Each row has a name. Each piece below is followed by the name of the row it came from, unless a question asks for something else. Each question is about the rows just above it.

[-53.4 -16.4  38.2  25.2 -69.3 -34.8 -61.3 -27.0  60.3  15.0 -78.0 -20.2
  41.9  50.0  33.1 -37.3 -53.6  14.8   6.6 -29.3  50.9 -25.9 -25.4  21.1]  X
[ 37.6 -32.7  63.9 -37.1  34.2  41.2   6.6 -19.3 -20.0 -27.1  43.8  33.4
  68.0 -70.2 -77.6  -9.8   5.1 -83.2  62.5  -0.1 -46.2  -1.1 -17.2  20.5]  B
[ 14.8   6.8 -29.3  50.9 -25.9 -25.4  21.1 -27.0  60.3  15.0 -78.0 -20.2
  41.9  50.0  33.1 -37.3 -53.6  14.8   6.6 -29.3  50.9 -25.9 -25.4  21.3]  V
[ 37.6 -32.7  63.9 -37.1  34.2  41.2   6.6 -19.3 -20.0 -27.1  43.8  33.4
  68.0 -70.2 -77.6  -9.8   5.1 -83.2  62.5  -0.1 -46.2 -13.3 -25.2 -82.3]  U
[ -7.7 -63.5  40.3 -44.6   4.3   2.2  24.6   2.9 -18.9 -28.9  33.1  22.4
  48.1 -28.2 -36.2   4.2  18.8 -23.4  37.7 -12.2  -5.5 -40.3   4.9 -28.4]  M
which: [-53.4 -16.4  38.2  25.2 -69.3 -34.8 -61.3 -27.0  60.3  15.0 -78.0 -20.2
  41.9  50.0  33.1 -37.3 -53.6  14.8   6.6 -29.3  50.9 -25.9 -25.4  21.1] | X
Which row holds [ 21.1 -25.4 -25.9  50.9 -29.3   6.6  14.8] read backwards? | X

[-18.2  -2.2  -8.8 -23.8 -18.7 -17.7  -9.2  15.6 -15.9 -49.4  19.6 -10.3
  12.2  -1.6  -9.3  -4.1 -23.8 -25.9   1.5 -24.2  18.9 -24.6  -7.0   5.6
  -3.1   5.4 -23.6 -16.1  -6.9   5.8] : P
[  5.3  -3.1  51.1   8.5  -2.6 -36.4 -15.9  19.6  -9.2  15.6 -49.4  13.9
  46.5  22.9  47.0  35.9 -43.1 -36.1  51.2  12.1  -2.7 -54.8  23.5  50.2
 -45.3 -14.7 -45.7 -71.9 -22.0  38.1] : S
[ 42.2  54.7  51.1   8.5  -2.6 -36.4 -15.9  19.6  -9.2  15.6 -49.4 -23.5
  46.5  22.9  47.0  35.9 -43.1 -36.1  51.2  12.1  -2.7 -54.8  23.5  50.2
 -45.3 -14.7 -45.7 -71.9 -22.0  38.1] : G
[ 42.2  54.7  51.1   8.5  -2.6 -36.4 -15.9  19.6  -9.2  15.6 -49.4 -23.5
  46.5  22.9  47.0  35.9 -43.1 -36.1  51.2  12.1  -2.7 -54.8  23.5  50.2
 -45.3  -0.2 -11.3   5.1  11.8  -3.3] : H
Which row holds this, read backwards? [-36.1 -43.1  35.9  47.0  22.9  46.5  13.9 -49.4  15.6  -9.2  19.6] | S
[-1.6 12.2] is which row, read backwards? | P
[ 5.8 -6.9] is which row, read backwards? | P
Which row holds [ 42.2  54.7  51.1   8.5  -2.6 -36.4 -15.9  19.6  -9.2  15.6 -49.4 -23.5
  46.5  22.9  47.0  35.9 -43.1 -36.1  51.2  12.1  -2.7 -54.8  23.5  50.2
 -45.3  -0.2 -11.3   5.1  11.8  -3.3]? | H
[ -9.2  19.6 -15.9 -36.4  -2.6   8.5  51.1  -3.1] is which row, read backwards? | S
which: [ 42.2  54.7  51.1   8.5  -2.6 -36.4 -15.9  19.6  -9.2  15.6 -49.4 -23.5
  46.5  22.9  47.0  35.9 -43.1 -36.1  51.2  12.1  -2.7 -54.8  23.5  50.2
 -45.3 -14.7 -45.7 -71.9 -22.0  38.1] | G
Which row holds [-3.1  5.6] read backwards? | P

[-35.5   2.9   5.7  18.5  12.8   1.9  -1.5   0.6 -55.6  33.5  19.5 -11.4
  16.9  -8.1 -23.0 -34.0 -39.6 -15.1 -12.8 -15.9  -4.3]  F
[  3.8 -21.3   4.0  24.5  19.5  -1.5  12.8 -11.4 -55.6   0.6  33.5   1.9
  34.6  28.0   5.7 -34.0 -17.8  31.5   6.4  73.6  10.7]  J
[-69.5  15.5  39.0  -0.4  -2.0   3.8 -21.3   4.2  24.5  19.5 -26.2 -69.6
  -0.7   4.9  12.9  14.6   0.4 -13.5 -17.0   0.6   4.5]  A
[ 19.5  24.5   4.2 -21.3   3.8] is which row, read backwards? | A
Which row holds this, read backwards? [  4.2 -21.3   3.8] | A
[-26.2  19.5  24.5   4.2 -21.3   3.8] is which row, read backwards? | A
Which row holds this, read backwards? [  1.9  33.5   0.6 -55.6 -11.4  12.8  -1.5  19.5] | J

[-26.2  -6.2 -10.2 -29.6 -54.8 -27.9 -40.2 -11.9  11.2 -36.0 -23.8 -28.9
 -22.2]  Y
[-26.2  -6.2 -10.2 -29.6 -54.8 -27.9 -40.2 -11.5  21.8  -4.3  -3.2 -30.7
   9.0]  C
[-12.0  11.2 -36.0 -23.8 -28.9 -15.6 -24.9 -32.7  40.3  -9.0 -30.5 -21.3
 -12.6]  R
[-23.9 -28.9 -15.6 -24.9 -32.7  -2.7   3.9 -16.0  28.0  30.3   1.4 -28.6
  28.1]  L
[ 23.0  -8.6   8.4 -35.6 -49.8  -2.7   3.9 -16.0  28.0  30.3   1.4 -28.6
  28.1]  D
which: [-12.0  11.2 -36.0 -23.8 -28.9 -15.6 -24.9 -32.7  40.3  -9.0 -30.5 -21.3
 -12.6] | R
Which row holds [-28.9 -23.8 -36.0  11.2 -11.9] read backwards? | Y
Which row holds [-32.7 -24.9 -15.6 -28.9 -23.8] read backwards? | R

[-14.5  33.0 -21.0 -44.2  53.8  72.4 -61.7  76.7 -22.9 -24.5 -67.4 -11.3
 -81.3 -38.3  -2.5 -58.2  18.5  71.3 -15.5  59.7 -59.2  37.2  71.7  -9.9
 -84.3  -4.0  16.7 -13.3 -21.9 -68.5  66.6 -48.0] : N
[ 69.7 -64.4  10.6 -57.9 -30.6 -70.9  -1.2  77.6 -50.8  -0.9 -30.9 -67.9
 -85.1   3.8 -11.7  49.2 -34.1  22.1 -18.0  -6.7 -39.2 -29.9  28.5 -61.0
  -0.4   1.8 -35.1 -75.2 -83.8 -84.3 -65.0  76.3] : T
[ 71.7  -4.6  63.3 -75.8  33.4 -80.6  72.8 -80.3 -80.7  67.4  67.3  -6.2
  59.7 -32.3 -41.7 -35.7 -66.1 -56.9 -22.3  13.6   4.0  49.4  63.2 -29.2
  13.5  42.1  -5.4  40.8  43.8  43.9 -50.3 -45.6] : W
[ -6.7 -36.1  63.3 -75.8  33.4 -80.6  72.8 -80.3 -80.7  67.4  67.3  -6.2
  59.7 -32.3 -41.7 -35.7 -66.1 -56.9 -22.3  13.6   4.0  49.4  63.2 -29.2
  13.5  42.1 -76.7 -14.8 -12.5  42.3  76.5  72.4] : E
[ 63.0 -85.6  39.7 -29.6 -34.9 -37.5  84.7  65.5  66.6 -42.6  -4.0 -53.5
  68.4 -67.0 -80.8  -2.6  45.6  23.1 -68.1  31.0  -4.8 -84.3  13.7 -63.9
  54.0 -53.5  41.6 -63.8 -70.7  -3.2 -17.6  52.0] : Q
[-66.0 -56.9  10.6 -57.9 -30.6 -70.9  -1.2  77.6 -50.8  -0.9 -30.9 -67.9
 -85.1   3.8 -11.7  49.2 -34.1  22.1 -18.0  -6.7 -39.2 -29.9  14.3  85.2
  65.1  14.8 -39.9   4.2 -48.5  -6.7 -36.0 -71.3] : K
which: [ 71.7  -4.6  63.3 -75.8  33.4 -80.6  72.8 -80.3 -80.7  67.4  67.3  -6.2
  59.7 -32.3 -41.7 -35.7 -66.1 -56.9 -22.3  13.6   4.0  49.4  63.2 -29.2
  13.5  42.1  -5.4  40.8  43.8  43.9 -50.3 -45.6] | W
which: [-66.0 -56.9  10.6 -57.9 -30.6 -70.9  -1.2  77.6 -50.8  -0.9 -30.9 -67.9
 -85.1   3.8 -11.7  49.2 -34.1  22.1 -18.0  -6.7 -39.2 -29.9  14.3  85.2
  65.1  14.8 -39.9   4.2 -48.5  -6.7 -36.0 -71.3] | K
Which row holds this, read backwards? [-36.0  -6.7] | K
which: [ -6.7 -36.1  63.3 -75.8  33.4 -80.6  72.8 -80.3 -80.7  67.4  67.3  -6.2
  59.7 -32.3 -41.7 -35.7 -66.1 -56.9 -22.3  13.6   4.0  49.4  63.2 -29.2
  13.5  42.1 -76.7 -14.8 -12.5  42.3  76.5  72.4] | E
Which row holds this, read backwards? [-61.0  28.5 -29.9 -39.2  -6.7 -18.0  22.1 -34.1] | T
Which row holds this, read backwards? [-5.4 42.1] | W
Which row holds this, read backwards? [  1.8  -0.4 -61.0  28.5 -29.9 -39.2  -6.7 -18.0  22.1 -34.1] | T

[ 38.9  35.5 -58.9 -11.9  -9.0 -26.8  71.1 -60.3 -51.2] = Nak
[-37.9   9.4   5.5   0.8 -19.6  19.4  -0.9  19.7  12.4] = Neni
[-80.4  19.0  32.8 -30.7 -57.5  28.7 -10.7   6.6  27.2] = retu
[-37.7   9.5   6.4 -11.5 -34.9  11.3   0.5  11.0   5.1] = Zat
[ 59.6  47.0 -36.3 -19.2  -1.9 -45.9  84.7 -70.3 -61.1] = dibab
[ 27.0 -28.8   6.8  23.6  31.8  -7.9 -38.7  30.4   8.7] = doli
Which row holds [-70.3  84.7 -45.9  -1.9 -19.2 -36.3] read backwards? | dibab
Which row holds this, read backwards? [  8.7  30.4 -38.7  -7.9  31.8  23.6] | doli
Which row holds this, read backwards? [-45.9  -1.9] | dibab
[-30.7  32.8] is which row, read backwards? | retu
[-51.2 -60.3  71.1 -26.8  -9.0 -11.9 -58.9] is which row, read backwards? | Nak

